Below is a small trained network, with its code and all its weights. Each question gives an input and a class and asks what happens when units are switched off, that is, made to give their printed mean instead of their output.

import numpy as np


def w(rows, s, z=0):
    codes = np.array(rows[::2]) - 128.0
    scale = np.full(codes.shape[1], s)
    scale[-1] = z or s
    return codes * scale


def f(y):
    return np.maximum(y, 0)


def log_softmax(a):
    a = a - a.max(-1, keepdims=True)
    return a - np.log(np.exp(a).sum(-1, keepdims=True))


def net(x, mask):
    res = np.array(x, float).reshape(1, 3) / 4 @ E
    y = f(res @ A[0][:, :-1].T + A[0][:, -1])
    res = res + np.where(mask, y, B[0][:, -1]) @ B[0][:, :-1]
    return log_softmax(res[-1] @ U[:, :-1].T + U[:, -1])


A, B = {}, {}
E = w([
[218,106,60],'x0',
[61,5,80],'x1',
[174,95,248],'x2',
],0.012)
A[0] = w([
[127,159,67,134],'n1',
[100,86,101,99],'n2',
[92,133,151,175],'n3',
[127,143,200,137],'n4',
[129,103,29,171],'n5',
[157,33,102,154],'n6',
[48,141,101,172],'n7',
[122,147,14,155],'n8',
[219,95,111,154],'n9',
[250,135,132,154],'n10',
[109,181,77,255],'n11',
[178,136,144,138],'n12',
],0.018,0.0053)
B[0] = w([
[156,235,64,194],'n1',
[166,95,148,184],'n2',
[165,153,70,170],'n3',
[26,186,157,194],'n4',
[81,92,104,240],'n5',
[134,110,195,213],'n6',
[248,152,146,207],'n7',
[127,130,75,248],'n8',
[125,57,148,206],'n9',
[244,95,159,231],'n10',
[228,193,105,218],'n11',
[193,155,172,174],'n12',
],0.013,0.017)
U = w([
[152,147,55,124],'0',
[32,113,154,239],'1',
[212,133,167,156],'2',
[132,61,118,100],'3',
[122,151,170,21],'4',
[141,134,6,135],'5',
[57,122,42,2],'6',
],0.015,0.0084)

Each question gives the input, the list of numbers given to net, and the class t.
The units are the neurons (one row each of A and B). Each row of codes is followed by its name. A weight is (code - 128) times the scale printed after its matrix; where a second scale follows, it is the last column's (A, B and U).
mask holds one flag per neuron, in row order. A switched-off neuron (its flag False) gives its mean, the last column of its row in B, instead of its output. The means were averaged over made-up inputs and are rounded, as every weight is.
A unit's drop is (log p(t) with every unit on - log p(t) with that unit switched off) / (log p(t) with every unit on - log p(t) with every unit switched off).
The circuit of an input: a set's keep is (log p(t) with only the set's units on - log p(t) with every unit switched off) / (log p(t) with every unit on - log p(t) with every unit switched off). Starting from all 12 units, units are removed one at a time, each time the one whose removal leaves the highest keep (on an exact tie, the one counted first), for as long as the keep stays at least 0.8.
circuit, biggest first: the units of the circuit, biggest drop first
unit that matters most: the unit with the biggest drop
k most important neurons: the k neurons with the biggest drops, biggest first
drop when u is switched off: that unit's drop, to one decimal
input [-5,-7,3], class 4: circuit, biggest first -> n4
input [-8,5,5], class 1: circuit, biggest first -> n10; n4
input [3,7,-2], class 3: circuit, biggest first -> n6; n5
input [-1,4,4], class 1: circuit, biggest first -> n10; n11
input [5,0,-2], class 5: circuit, biggest first -> n7; n8
input [2,0,-1], class 5: circuit, biggest first -> n7; n10
input [2,-2,-2], class 5: circuit, biggest first -> n6; n7
input [4,8,7], class 3: 2 most important neurons -> n11; n7
input [-4,-2,-5], class 5: 3 most important neurons -> n10; n6; n12
input [-1,7,-2], class 3: 4 most important neurons -> n5; n10; n11; n6
input [0,8,2], class 3: 2 most important neurons -> n11; n10
input [-3,-3,8], class 4: 3 most important neurons -> n4; n7; n11
input [4,7,6], class 3: 2 most important neurons -> n11; n7
input [2,5,-1], class 3: unit that matters most -> n6
input [-4,5,6], class 1: drop when n10 is switched off -> 0.1
input [4,4,1], class 3: drop when n11 is switched off -> 0.0
input [0,-5,-5], class 5: drop when n6 is switched off -> 0.1
